Below are the code and all the weights of a small trained network. Each question names an input and a class and asks about switching units off, where a switched-off unit gives its printed mean instead of its output.

import numpy as np


def w(rows, s, z=0):
    codes = np.array(rows[::2]) - 128.0
    scale = np.full(codes.shape[1], s)
    scale[-1] = z or s
    return codes * scale


def f(y):
    return np.maximum(y, 0)


def log_softmax(a):
    a = a - a.max(-1, keepdims=True)
    return a - np.log(np.exp(a).sum(-1, keepdims=True))


def net(x, mask):
    res = np.array(x, float).reshape(1, 3) / 4 @ E
    y = f(res @ A[0][:, :-1].T + A[0][:, -1])
    res = res + np.where(mask, y, B[0][:, -1]) @ B[0][:, :-1]
    return log_softmax(res[-1] @ U[:, :-1].T + U[:, -1])


A, B = {}, {}
E = w([
[68,177,71,187,84,111,49,163,59,59,4],'x0',
[66,81,83,63,27,139,122,51,221,201,155],'x1',
[116,111,157,76,208,215,103,53,164,95,34],'x2',
],0.013)
A[0] = w([
[110,122,166,137,185,176,133,162,121,87,155,115],'neuron 0',
[150,144,168,161,121,156,136,132,124,120,93,3],'neuron 1',
[109,124,203,83,168,162,140,106,144,132,154,172],'neuron 2',
[109,76,106,97,87,72,147,157,178,200,166,144],'neuron 3',
[195,169,223,159,195,123,145,135,94,116,162,76],'neuron 4',
[135,192,82,172,126,78,133,148,98,135,156,60],'neuron 5',
[126,235,78,210,135,99,89,211,3,74,92,149],'neuron 6',
[95,149,95,168,89,70,175,189,83,124,158,97],'neuron 7',
[182,137,198,142,222,101,144,160,106,96,104,218],'neuron 8',
[208,154,161,113,170,146,139,136,100,138,85,127],'neuron 9',
],0.011,0.0036)
B[0] = w([
[132,186,183,102,139,174,174,128,165,157,133,155],'neuron 0',
[131,96,146,137,87,168,117,186,80,173,132,142],'neuron 1',
[138,175,7,68,106,129,138,96,139,111,130,166],'neuron 2',
[162,101,132,139,60,92,126,77,180,193,147,193],'neuron 3',
[214,106,185,136,151,165,158,65,89,106,119,182],'neuron 4',
[168,127,97,155,149,116,76,120,88,102,148,173],'neuron 5',
[37,135,119,126,162,38,86,218,66,105,81,251],'neuron 6',
[164,158,117,164,114,76,56,148,121,168,131,191],'neuron 7',
[198,56,218,116,123,183,186,97,130,86,98,192],'neuron 8',
[98,175,190,88,122,167,171,132,124,164,126,163],'neuron 9',
],0.011,0.031)
U = w([
[122,144,85,124,143,177,186,113,144,102,195,20],'0',
[119,97,68,124,45,92,164,98,218,224,250,183],'1',
[88,141,64,173,141,26,58,233,76,101,135,116],'2',
[189,104,183,118,145,166,238,98,119,104,184,121],'3',
[215,110,205,203,123,107,152,121,108,147,254,20],'4',
[70,136,142,231,123,137,206,153,149,110,198,14],'5',
[31,114,65,96,98,219,31,56,200,94,13,253],'6',
[106,117,230,154,159,103,123,197,73,83,73,250],'7',
],0.0097,0.0041)

Each question gives the input, the list of numbers given to net, and the class t.
The units are the neurons (one row each of A and B). Each row of codes is followed by its name. A weight is (code - 128) times the scale printed after its matrix; where a second scale follows, it is the last column's (A, B and U).
mask holds one flag per neuron, in row order. A switched-off neuron (its flag False) gives its mean, the last column of its row in B, instead of its output. The means were averaged over made-up inputs and are rounded, as every weight is.
A unit's drop is (log p(t) with every unit on - log p(t) with that unit switched off) / (log p(t) with every unit on - log p(t) with every unit switched off).
The circuit of an input: a set's keep is (log p(t) with only the set's units on - log p(t) with every unit switched off) / (log p(t) with every unit on - log p(t) with every unit switched off). Starting from all 10 units, units are removed one at a time, each time the one whose removal leaves the highest keep (on an exact tie, the one counted first), for as long as the keep stays at least 0.8.
units of the circuit, in order: the units of the circuit, biggest drop first
top k neurons: the k neurons with the biggest drops, biggest first
drop of u: that unit's drop, to one decimal
input [4,7,-3], class 1: units of the circuit, in order	neuron 6
input [-3,-8,-8], class 7: top 3 neurons	neuron 6; neuron 8; neuron 4
input [-4,0,-6], class 1: top 3 neurons	neuron 6; neuron 8; neuron 3
input [-7,2,6], class 1: units of the circuit, in order	neuron 6; neuron 2
input [-3,-1,-2], class 4: top 3 neurons	neuron 6; neuron 8; neuron 9
input [7,-2,4], class 2: top 2 neurons	neuron 6; neuron 4
input [-6,0,-8], class 1: top 2 neurons	neuron 3; neuron 8
input [4,-1,1], class 2: top 3 neurons	neuron 4; neuron 8; neuron 6
input [-2,4,0], class 1: drop of neuron 1	0.0
input [-2,6,3], class 1: drop of neuron 6	0.1
input [4,4,2], class 6: drop of neuron 6	3.5
